Below is a small trained network, with its code and all its weights. Each question gives an input and a class and asks what happens when units are switched off, that is, made to give their printed mean instead of their output.

import numpy as np


def w(rows, s, z=0):
    codes = np.array(rows[::2]) - 128.0
    scale = np.full(codes.shape[1], s)
    scale[-1] = z or s
    return codes * scale


def norm(h):
    return h / np.sqrt((h * h).mean(-1, keepdims=True) + 1e-5)


def f(y):
    return y / 2 * (1 + np.tanh(0.7978845608 * (y + 0.044715 * y**3)))


def log_softmax(a):
    a = a - a.max(-1, keepdims=True)
    return a - np.log(np.exp(a).sum(-1, keepdims=True))


def net(x, mask):
    res = np.array(x, float).reshape(1, 4) / 4 @ E
    u = 0
    for l in range(4):
        y = f(norm(res) @ A[l][:, :-1].T + A[l][:, -1])
        res = res + np.where(mask[u : u + 4], y, B[l][:, -1]) @ B[l][:, :-1]
        u += 4
    return log_softmax(norm(res)[-1] @ U[:, :-1].T + U[:, -1])


A, B = {}, {}
E = w([
[63,182,98,59,110,201,99,163,185],'x0',
[86,137,100,141,192,86,82,113,141],'x1',
[154,160,149,155,156,119,205,128,122],'x2',
[2,120,198,183,108,122,36,169,95],'x3',
],0.008)
A[0] = w([
[191,89,175,115,31,76,121,253,229,131],'0.n0',
[148,70,69,156,124,206,98,200,133,13],'0.n1',
[80,96,138,155,64,65,63,120,67,154],'0.n2',
[191,123,33,81,198,176,80,27,185,3],'0.n3',
],0.0057,0.0015)
B[0] = w([
[61,117,53,59,115,156,141,84,30,167],'0.n0',
[179,164,126,127,118,177,158,69,118,129],'0.n1',
[140,2,230,44,173,128,142,103,101,237],'0.n2',
[107,215,175,127,74,115,83,92,177,252],'0.n3',
],0.0089,0.004)
A[1] = w([
[74,254,160,90,192,67,116,159,119,106],'1.n0',
[68,19,151,162,138,13,164,129,176,4],'1.n1',
[57,210,60,63,115,189,172,68,103,107],'1.n2',
[108,136,138,182,64,137,97,109,164,93],'1.n3',
],0.0047,0.0021)
B[1] = w([
[130,131,101,246,253,45,97,179,114,196],'1.n0',
[10,68,39,152,20,129,126,151,98,203],'1.n1',
[117,226,109,247,47,153,125,96,86,255],'1.n2',
[212,123,193,187,191,220,138,124,89,124],'1.n3',
],0.0076,0.0025)
A[2] = w([
[3,78,171,145,194,199,22,152,228,247],'2.n0',
[129,160,160,152,182,66,148,196,78,24],'2.n1',
[88,160,165,133,145,192,70,139,175,53],'2.n2',
[243,87,156,44,192,93,118,105,98,196],'2.n3',
],0.0048,0.0016)
B[2] = w([
[129,164,135,120,150,140,255,125,116,254],'2.n0',
[170,143,84,137,93,221,123,212,60,131],'2.n1',
[86,5,108,79,161,110,194,87,161,150],'2.n2',
[112,152,94,80,115,50,186,203,73,171],'2.n3',
],0.0085,0.0048)
A[3] = w([
[130,146,126,127,62,213,144,133,68,254],'3.n0',
[154,61,215,148,143,130,102,143,86,251],'3.n1',
[78,137,108,159,199,158,156,201,124,34],'3.n2',
[168,167,109,107,126,76,93,65,255,63],'3.n3',
],0.0074,0.0008)
B[3] = w([
[126,59,82,137,77,73,84,134,195,232],'3.n0',
[127,112,201,14,113,128,1,105,42,229],'3.n1',
[206,85,94,168,158,217,112,134,168,180],'3.n2',
[142,153,207,106,217,81,50,2,77,252],'3.n3',
],0.0096,0.0044)
U = w([
[152,208,159,115,179,86,89,56,158,225],'0',
[83,79,193,63,127,78,101,145,58,181],'1',
[145,153,81,197,213,140,126,179,151,125],'2',
[191,154,85,104,133,57,203,156,114,103],'3',
[128,140,65,119,8,148,136,121,188,130],'4',
[67,96,154,106,222,186,191,152,171,70],'5',
[174,108,151,185,108,165,90,178,142,5],'6',
],0.012,0.0031)

Each question gives the input, the list of numbers given to net, and the class t.
The units are the neurons (one row each of A and B). Each row of codes is followed by its name. A weight is (code - 128) times the scale printed after its matrix; where a second scale follows, it is the last column's (A, B and U).
mask holds one flag per neuron, layer by layer. A switched-off neuron (its flag False) gives its mean, the last column of its row in B, instead of its output. The means were averaged over made-up inputs and are rounded, as every weight is.
A unit's drop is (log p(t) with every unit on - log p(t) with that unit switched off) / (log p(t) with every unit on - log p(t) with every unit switched off).
The circuit of an input: a set's keep is (log p(t) with only the set's units on - log p(t) with every unit switched off) / (log p(t) with every unit on - log p(t) with every unit switched off). Starting from the 12 units with the biggest drops (on a tie, the unit counted first), units are removed one at a time, each time the one whose removal leaves the highest keep (on an exact tie, the one counted first), for as long as the keep stays at least 0.8.
units of the circuit, in order: the units of the circuit, biggest drop first
most important unit: the unit with the biggest drop
k most important neurons: the k neurons with the biggest drops, biggest first
drop of u: that unit's drop, to one decimal
input [-6,6,2,-3], class 3: units of the circuit, in order : (2.n3; 3.n3)
input [-6,4,2,-3], class 3: units of the circuit, in order : (2.n3; 3.n3)
input [1,-2,0,-2], class 4: most important unit : 1.n2
input [-1,-8,-3,-8], class 4: units of the circuit, in order : (0.n2; 3.n0; 1.n0)
input [3,7,-5,8], class 5: units of the circuit, in order : (2.n0; 3.n2; 3.n3)
input [7,-1,-8,-6], class 0: units of the circuit, in order : (3.n3; 0.n3)
input [4,-7,8,6], class 6: units of the circuit, in order : (3.n2; 0.n2; 1.n0)
input [8,8,1,-1], class 2: units of the circuit, in order : (1.n0; 3.n2)
input [3,1,1,8], class 5: units of the circuit, in order : (2.n0; 3.n2)
input [-6,4,3,-4], class 3: 3 most important neurons : (2.n3; 1.n2; 3.n3)
input [3,2,-7,1], class 5: units of the circuit, in order : (2.n0; 3.n1)
input [0,-6,-5,-5], class 4: 2 most important neurons : (0.n0; 3.n0)
input [7,4,-2,1], class 5: 2 most important neurons : (2.n2; 2.n0)
input [2,4,-1,7], class 5: units of the circuit, in order : (2.n0; 3.n2)
input [5,-1,0,8], class 5: most important neuron : (2.n0)
input [-7,1,5,-2], class 3: 3 most important neurons : (0.n2; 3.n3; 2.n3)
input [7,-2,5,7], class 5: 2 most important neurons : (2.n2; 2.n0)
input [1,-7,5,-4], class 4: 3 most important neurons : (0.n2; 3.n0; 0.n0)
input [-2,0,-3,-2], class 0: 2 most important neurons : (0.n3; 0.n2)
input [5,-2,-6,-8], class 0: 2 most important neurons : (3.n3; 0.n3)
input [4,7,4,0], class 2: most important unit : 1.n0
input [5,6,-3,1], class 5: 2 most important neurons : (2.n0; 2.n2)
input [4,-2,5,1], class 4: drop of 1.n2 : 0.3
